Below are the code and all the weights of a small trained network. Each question names an input and a target symbol and asks about switching units off, where a switched-off unit gives its printed mean instead of its output.

import numpy as np


def w(rows, s, z=0):
    codes = np.array(rows[::2]) - 128.0
    scale = np.full(codes.shape[1], s)
    scale[-1] = z or s
    return codes * scale


def norm(h):
    return h / np.sqrt((h * h).mean(-1, keepdims=True) + 1e-5)


def f(y):
    return y / 2 * (1 + np.tanh(0.7978845608 * (y + 0.044715 * y**3)))


def softmax(a):
    e = np.exp(a - a.max(-1, keepdims=True))
    return e / e.sum(-1, keepdims=True)


def log_softmax(a):
    a = a - a.max(-1, keepdims=True)
    return a - np.log(np.exp(a).sum(-1, keepdims=True))


def net(x, mask):
    ids = ['αβδεζθμξπστω'.index(c) for c in x.split()]
    T = len(ids)
    res = E[ids] + P[:T]
    u = 0
    for l in range(3):
        r = norm(res)
        for j in range(3):
            rows = slice(2 * j, 2 * j + 2)
            q, k, v = (r @ M[l][rows].T for M in (Q, K, V))
            z = softmax(np.where(np.tri(T) > 0, q @ k.T / 2**0.5, -1e9)) @ v
            o = O[l][rows]
            res = res + np.where(mask[u + j], z, o[:, -1]) @ o[:, :-1]
        u += 3
        y = f(norm(res) @ A[l][:, :-1].T + A[l][:, -1])
        res = res + np.where(mask[u : u + 4], y, B[l][:, -1]) @ B[l][:, :-1]
        u += 4
    return log_softmax(norm(res)[-1] @ U[:, :-1].T + U[:, -1])


Q, K, V, O, A, B = {}, {}, {}, {}, {}, {}
E = w([
[133,174,92,155],'α',
[158,140,174,150],'β',
[158,153,180,148],'δ',
[252,21,162,193],'ε',
[177,102,220,83],'ζ',
[110,131,60,136],'θ',
[197,145,181,22],'μ',
[177,127,126,197],'ξ',
[88,109,61,161],'π',
[142,119,137,104],'σ',
[127,117,48,147],'τ',
[122,126,72,137],'ω',
],0.022)
P = w([
[1,50,9,79],'0',
[165,111,104,68],'1',
[147,108,123,89],'2',
[139,126,130,83],'3',
[137,124,146,89],'4',
[137,128,159,91],'5',
[140,133,160,87],'6',
[144,130,165,99],'7',
[126,138,183,106],'8',
[157,136,179,94],'9',
[144,136,191,95],'10',
[151,135,186,101],'11',
[145,144,204,99],'12',
[143,138,205,98],'13',
],0.0047)
Q[0] = w([
[107,152,157,164],'0.h1',
[181,141,115,139],'0.h1',
[134,143,121,92],'0.h2',
[29,248,64,194],'0.h2',
[104,110,76,104],'0.h3',
[179,16,120,131],'0.h3',
],0.014)
K[0] = w([
[72,147,65,86],'0.h1',
[218,112,147,74],'0.h1',
[69,92,92,129],'0.h2',
[87,231,126,116],'0.h2',
[15,147,104,40],'0.h3',
[186,107,176,6],'0.h3',
],0.012)
V[0] = w([
[253,96,178,174],'0.h1',
[178,41,2,60],'0.h1',
[24,161,171,101],'0.h2',
[141,182,173,71],'0.h2',
[240,125,130,75],'0.h3',
[18,72,136,59],'0.h3',
],0.0076)
O[0] = w([
[2,102,177,199,225],'0.h1',
[134,186,173,139,138],'0.h1',
[212,24,25,162,76],'0.h2',
[115,169,106,78,158],'0.h2',
[2,160,129,130,254],'0.h3',
[116,120,147,175,85],'0.h3',
],0.0078,0.0068)
A[0] = w([
[149,185,97,114,47],'0.n1',
[90,195,84,249,3],'0.n2',
[104,79,132,57,145],'0.n3',
[56,98,102,122,29],'0.n4',
],0.014,0.0024)
B[0] = w([
[137,169,103,176,126],'0.n1',
[58,251,254,85,212],'0.n2',
[82,28,156,128,253],'0.n3',
[105,199,96,139,191],'0.n4',
],0.0098,0.0047)
Q[1] = w([
[63,196,166,128],'1.h1',
[173,199,89,111],'1.h1',
[135,209,134,200],'1.h2',
[210,122,40,127],'1.h2',
[208,8,130,112],'1.h3',
[108,84,144,49],'1.h3',
],0.013)
K[1] = w([
[137,115,203,240],'1.h1',
[80,140,158,88],'1.h1',
[145,114,105,147],'1.h2',
[51,145,250,161],'1.h2',
[179,109,122,206],'1.h3',
[160,143,80,156],'1.h3',
],0.016)
V[1] = w([
[99,199,97,2],'1.h1',
[148,176,33,61],'1.h1',
[55,77,93,138],'1.h2',
[122,181,155,73],'1.h2',
[185,51,74,202],'1.h3',
[116,149,115,115],'1.h3',
],0.011)
O[1] = w([
[90,128,47,59,157],'1.h1',
[87,199,140,61,64],'1.h1',
[237,43,90,2,118],'1.h2',
[113,115,44,186,161],'1.h2',
[140,188,148,54,8],'1.h3',
[79,105,148,174,139],'1.h3',
],0.0091,0.011)
A[1] = w([
[98,156,52,239,2],'1.n1',
[109,201,39,130,162],'1.n2',
[99,254,173,185,96],'1.n3',
[8,199,239,84,105],'1.n4',
],0.0075,0.0043)
B[1] = w([
[171,152,106,254,152],'1.n1',
[222,131,105,138,147],'1.n2',
[120,64,66,134,192],'1.n3',
[74,51,184,122,255],'1.n4',
],0.0091,0.0057)
Q[2] = w([
[87,41,153,150],'2.h1',
[9,86,156,197],'2.h1',
[185,166,231,188],'2.h2',
[213,113,115,188],'2.h2',
[203,139,166,132],'2.h3',
[114,115,212,150],'2.h3',
],0.014)
K[2] = w([
[193,100,84,84],'2.h1',
[180,172,112,6],'2.h1',
[141,80,178,219],'2.h2',
[159,169,139,178],'2.h2',
[128,161,114,46],'2.h3',
[37,93,85,99],'2.h3',
],0.016)
V[2] = w([
[50,75,128,193],'2.h1',
[120,85,1,99],'2.h1',
[92,137,92,114],'2.h2',
[107,219,102,83],'2.h2',
[66,97,88,80],'2.h3',
[144,182,53,47],'2.h3',
],0.01)
O[2] = w([
[146,59,202,127,156],'2.h1',
[100,88,79,140,210],'2.h1',
[131,131,137,104,143],'2.h2',
[6,107,173,75,43],'2.h2',
[125,98,67,97,216],'2.h3',
[65,87,178,154,3],'2.h3',
],0.012,0.0058)
A[2] = w([
[90,111,148,185,126],'2.n1',
[102,176,43,167,253],'2.n2',
[172,255,181,164,175],'2.n3',
[89,184,86,163,48],'2.n4',
],0.013,0.0028)
B[2] = w([
[144,186,115,219,221],'2.n1',
[192,188,80,48,254],'2.n2',
[238,202,251,93,172],'2.n3',
[105,229,148,118,174],'2.n4',
],0.012,0.0051)
U = w([
[172,184,168,46,99],'α',
[210,102,97,138,93],'β',
[250,121,106,104,120],'δ',
[185,84,193,197,100],'ε',
[112,90,154,145,99],'ζ',
[166,141,155,112,77],'θ',
[135,47,164,47,254],'μ',
[67,141,230,185,85],'ξ',
[117,171,134,94,114],'π',
[74,66,29,192,177],'σ',
[122,152,124,98,67],'τ',
[110,152,127,111,94],'ω',
],0.014,0.0048)

Each question gives the input, a string of symbols that net reads in full, and the target symbol t.
The units are the heads (2 rows each of Q, K, V and O) and the neurons (one row each of A and B). Each row of codes is followed by its name. A weight is (code - 128) times the scale printed after its matrix; where a second scale follows, it is the last column's (O, A, B and U).
mask holds one flag per unit, layer by layer, with each layer's heads first. A switched-off unit (its flag False) gives its mean, the last column of its rows in O or B, instead of its output. The means were averaged over made-up inputs and are rounded, as every weight is.
A unit's drop is (log p(t) with every unit on - log p(t) with that unit switched off) / (log p(t) with every unit on - log p(t) with every unit switched off).
The circuit of an input: a set's keep is (log p(t) with only the set's units on - log p(t) with every unit switched off) / (log p(t) with every unit on - log p(t) with every unit switched off). Starting from the 12 units with the biggest drops (on a tie, the unit counted first), units are removed one at a time, each time the one whose removal leaves the highest keep (on an exact tie, the one counted first), for as long as the keep stays at least 0.8.
units of the circuit, in order: the units of the circuit, biggest drop first
top k neurons: the k neurons with the biggest drops, biggest first
which heads matter: for each layer, one digit per head in row order, 1 if its drop is at least 0.15 and else 0, layers parted by /
input δ β ξ θ δ μ μ π, target μ: which heads matter -> 111 / 010 / 000
input σ β μ τ α π, target ξ: which heads matter -> 101 / 010 / 000
input μ σ μ δ σ ω μ σ σ β θ β, target σ: top 2 neurons -> [2.n3 0.n2]
input μ π α π μ ζ δ π ω μ τ σ δ, target σ: which heads matter -> 000 / 111 / 100
input δ μ σ μ β μ β μ μ β α σ σ, target μ: which heads matter -> 111 / 010 / 000
input δ μ θ δ μ β μ π μ δ, target μ: units of the circuit, in order -> [0.h1 1.h2 2.n1]
input σ ξ μ δ β μ ζ ω μ ζ μ ω, target ξ: units of the circuit, in order -> [0.n2]
input σ σ μ μ δ ζ, target ξ: units of the circuit, in order -> [0.h1 0.h3 1.h2]
input σ σ μ θ, target ξ: units of the circuit, in order -> [0.n2 2.h1]
input μ δ ζ ω ε θ μ μ α μ, target ε: which heads matter -> 000 / 100 / 000
input δ π μ α, target α: top 2 neurons -> [0.n3 0.n2]
input δ τ μ β μ π β μ μ τ σ ξ, target μ: which heads matter -> 101 / 010 / 000
input σ β μ π σ, target ξ: top 2 neurons -> [0.n2 0.n1]
input π σ μ ω ξ ξ ω μ σ π μ β δ, target α: which heads matter -> 111 / 011 / 100
input ε μ ε ω β π, target ε: units of the circuit, in order -> [1.h1]
input σ ε μ μ τ δ ω μ ξ μ π δ μ, target ξ: which heads matter -> 111 / 000 / 000
input π β β μ σ β δ π μ μ μ β μ β, target α: units of the circuit, in order -> [0.h3 0.h1 0.h2 1.h2]
input δ σ π σ ω μ μ δ ζ σ μ μ σ δ, target μ: units of the circuit, in order -> [1.h2 0.h2]
input ε θ μ μ β α, target ε: which heads matter -> 000 / 100 / 000
input σ σ ζ τ, target ξ: units of the circuit, in order -> [0.n2 2.h1]
input σ σ β π μ π, target ξ: units of the circuit, in order -> [0.n2]
input δ σ α ζ β σ δ σ ω μ β π μ α, target α: units of the circuit, in order -> [0.n2 0.h1 1.h2]
input δ μ σ μ θ ξ α ω σ μ μ α, target μ: top 3 neurons -> [0.n2 0.n4 1.n4]
input σ μ σ δ ε, target ξ: which heads matter -> 111 / 010 / 000
input σ π σ μ μ ξ μ β α μ ε, target ξ: top 3 neurons -> [0.n2 0.n1 0.n4]
input σ δ ξ θ β μ μ ζ δ δ μ ζ σ, target ξ: which heads matter -> 111 / 010 / 100
input σ μ μ θ σ σ π ε μ δ δ μ, target ξ: top 2 neurons -> [0.n2 0.n3]
